Here is a tiny trained network, its code and every weight. The questions are about switching its units off for an input and a target symbol, where a switched-off unit gives its printed mean instead of its output.

import numpy as np


def w(rows, s, z=0):
    codes = np.array(rows[::2]) - 128.0
    scale = np.full(codes.shape[1], s)
    scale[-1] = z or s
    return codes * scale


def f(y):
    return y / 2 * (1 + np.tanh(0.7978845608 * (y + 0.044715 * y**3)))


def softmax(a):
    e = np.exp(a - a.max(-1, keepdims=True))
    return e / e.sum(-1, keepdims=True)


def log_softmax(a):
    a = a - a.max(-1, keepdims=True)
    return a - np.log(np.exp(a).sum(-1, keepdims=True))


def net(x, mask):
    ids = ['δλμξπφω'.index(c) for c in x.split()]
    T = len(ids)
    res = E[ids] + P[:T]
    r = res
    for j in range(2):
        rows = slice(4 * j, 4 * j + 4)
        q, k, v = (r @ M[0][rows].T for M in (Q, K, V))
        z = softmax(np.where(np.tri(T) > 0, q @ k.T / 4**0.5, -1e9)) @ v
        o = O[0][rows]
        res = res + np.where(mask[j], z, o[:, -1]) @ o[:, :-1]
    y = f(res @ A[0][:, :-1].T + A[0][:, -1])
    res = res + np.where(mask[2:10], y, B[0][:, -1]) @ B[0][:, :-1]
    return log_softmax(res[-1] @ U[:, :-1].T + U[:, -1])


Q, K, V, O, A, B = {}, {}, {}, {}, {}, {}
E = w([
[220,139,49,213,188,149,136,141],'δ',
[132,142,175,116,203,131,152,228],'λ',
[142,230,15,101,180,99,140,131],'μ',
[70,140,109,166,164,143,182,104],'ξ',
[121,96,80,144,158,101,177,69],'π',
[193,48,54,77,171,4,159,87],'φ',
[192,103,140,146,174,171,240,137],'ω',
],0.018)
P = w([
[73,113,86,249,223,16,181,152],'0',
[115,35,20,71,167,169,141,183],'1',
[98,116,166,145,124,37,138,89],'2',
[137,94,39,71,160,187,133,194],'3',
[117,157,184,132,139,63,144,97],'4',
[145,137,75,61,171,230,153,215],'5',
[134,171,191,140,163,83,138,85],'6',
],0.011)
Q[0] = w([
[45,161,51,60,39,153,88,140],'head 1',
[50,198,182,48,189,73,133,71],'head 1',
[129,108,155,180,158,119,149,54],'head 1',
[125,117,166,87,69,209,103,172],'head 1',
[98,142,65,200,134,105,24,103],'head 2',
[136,88,78,76,96,254,102,231],'head 2',
[146,109,103,164,154,114,212,75],'head 2',
[121,106,29,93,217,161,191,146],'head 2',
],0.0098)
K[0] = w([
[75,96,55,94,123,101,46,114],'head 1',
[72,240,179,35,156,80,105,162],'head 1',
[115,198,136,122,31,188,132,210],'head 1',
[20,65,140,179,202,127,122,98],'head 1',
[166,130,105,124,163,164,67,45],'head 2',
[30,26,59,205,152,64,216,132],'head 2',
[255,148,101,187,84,170,240,130],'head 2',
[105,196,146,170,219,30,181,165],'head 2',
],0.0095)
V[0] = w([
[92,91,165,69,123,108,104,150],'head 1',
[110,134,71,114,157,98,186,103],'head 1',
[154,116,173,169,102,147,119,168],'head 1',
[124,138,146,118,100,135,137,38],'head 1',
[71,142,89,107,148,98,78,118],'head 2',
[76,122,143,112,101,151,137,44],'head 2',
[251,76,113,156,123,101,96,120],'head 2',
[154,54,138,49,138,94,173,144],'head 2',
],0.012)
O[0] = w([
[111,95,176,137,152,107,88,172,81],'head 1',
[169,180,146,155,113,117,143,102,254],'head 1',
[44,144,201,122,108,64,105,128,69],'head 1',
[123,95,85,158,99,89,119,105,55],'head 1',
[95,79,151,114,181,189,63,50,144],'head 2',
[129,151,123,190,172,156,187,98,22],'head 2',
[96,157,203,105,105,49,70,96,175],'head 2',
[104,162,53,83,190,11,144,152,167],'head 2',
],0.011,0.016)
A[0] = w([
[121,122,113,111,170,98,146,155,253],'neuron 1',
[75,170,142,248,136,103,157,86,214],'neuron 2',
[146,125,120,139,154,130,174,173,125],'neuron 3',
[151,93,115,81,113,129,104,108,145],'neuron 4',
[128,176,82,121,95,122,144,159,182],'neuron 5',
[163,68,150,172,128,198,76,124,169],'neuron 6',
[128,99,108,74,62,189,156,173,116],'neuron 7',
[118,153,161,110,144,106,127,143,101],'neuron 8',
],0.012,0.0034)
B[0] = w([
[94,70,148,91,131,179,88,127,255],'neuron 1',
[137,112,133,144,91,207,73,250,149],'neuron 2',
[145,187,117,136,151,61,135,2,179],'neuron 3',
[65,200,60,107,129,196,120,153,200],'neuron 4',
[111,55,193,108,146,126,184,185,219],'neuron 5',
[46,188,69,116,99,67,180,152,177],'neuron 6',
[162,88,98,211,133,74,47,174,170],'neuron 7',
[125,122,44,113,161,96,79,110,200],'neuron 8',
],0.009,0.015)
U = w([
[154,211,118,132,43,113,76,97,133],'δ',
[18,138,150,83,190,225,115,108,198],'λ',
[128,148,112,115,161,217,172,5,207],'μ',
[37,158,53,168,106,162,141,152,60],'ξ',
[171,16,66,188,133,167,88,128,148],'π',
[121,136,53,253,173,61,92,41,5],'φ',
[100,116,97,120,90,103,220,139,100],'ω',
],0.0049,0.0022)

Each question gives the input, a string of symbols that net reads in full, and the target symbol t.
The units are the heads (4 rows each of Q, K, V and O) and the neurons (one row each of A and B). Each row of codes is followed by its name. A weight is (code - 128) times the scale printed after its matrix; where a second scale follows, it is the last column's (O, A, B and U).
mask holds one flag per unit, heads first, then neurons. A switched-off unit (its flag False) gives its mean, the last column of its rows in O or B, instead of its output. The means were averaged over made-up inputs and are rounded, as every weight is.
A unit's drop is (log p(t) with every unit on - log p(t) with that unit switched off) / (log p(t) with every unit on - log p(t) with every unit switched off).
The circuit of an input: a set's keep is (log p(t) with only the set's units on - log p(t) with every unit switched off) / (log p(t) with every unit on - log p(t) with every unit switched off). Starting from all 10 units, units are removed one at a time, each time the one whose removal leaves the highest keep (on an exact tie, the one counted first), for as long as the keep stays at least 0.8.
circuit, biggest first: the units of the circuit, biggest drop first
top k neurons: the k neurons with the biggest drops, biggest first
heads that matter: for each layer, one digit per head in row order, 1 if its drop is at least 0.15 and else 0, layers parted by /
input λ ω δ ω ω π, target π: circuit, biggest first -> [head 2; neuron 7]
input μ μ ξ ω μ λ, target ξ: circuit, biggest first -> [neuron 6; head 2; neuron 7]
input ω δ μ μ φ μ, target ω: circuit, biggest first -> [neuron 5; head 2]
input π μ λ φ μ φ, target μ: heads that matter -> 01
input μ ξ μ φ π, target μ: circuit, biggest first -> [head 2]
input λ π δ ω, target π: circuit, biggest first -> [neuron 7; head 2]
input λ φ δ λ φ λ π, target λ: heads that matter -> 10
input δ δ φ μ φ λ, target δ: circuit, biggest first -> [head 2; neuron 1]
input ξ λ ξ δ, target φ: top 3 neurons -> [neuron 7; neuron 3; neuron 6]
input λ φ φ μ δ δ, target π: circuit, biggest first -> [head 2; neuron 7]
input φ δ φ ω, target λ: circuit, biggest first -> [head 2; neuron 1; head 1]
input μ λ π φ δ φ, target ξ: circuit, biggest first -> [head 2; neuron 6; neuron 4; neuron 7]
input π φ φ μ φ λ, target μ: circuit, biggest first -> [head 2; neuron 3; head 1]
input λ μ φ, target μ: circuit, biggest first -> [head 2; head 1; neuron 7]
input ω δ ω λ, target ω: circuit, biggest first -> [head 2; neuron 5]
input ξ φ λ μ, target φ: top 4 neurons -> [neuron 7; neuron 3; neuron 6; neuron 1]
input ξ φ ξ φ, target φ: top 2 neurons -> [neuron 7; neuron 3]
input π φ π φ φ, target φ: heads that matter -> 11
input δ δ φ ξ, target δ: top 2 neurons -> [neuron 1; neuron 5]
input μ μ ξ π, target ξ: top 2 neurons -> [neuron 6; neuron 4]
input φ π φ ω ξ, target ω: top 2 neurons -> [neuron 5; neuron 4]
input ω φ μ φ, target ω: circuit, biggest first -> [head 2]
input λ φ λ ξ, target π: top 2 neurons -> [neuron 7; neuron 6]
input μ φ φ μ, target ξ: top 2 neurons -> [neuron 6; neuron 4]
input μ ω λ ξ, target ξ: top 2 neurons -> [neuron 6; neuron 7]
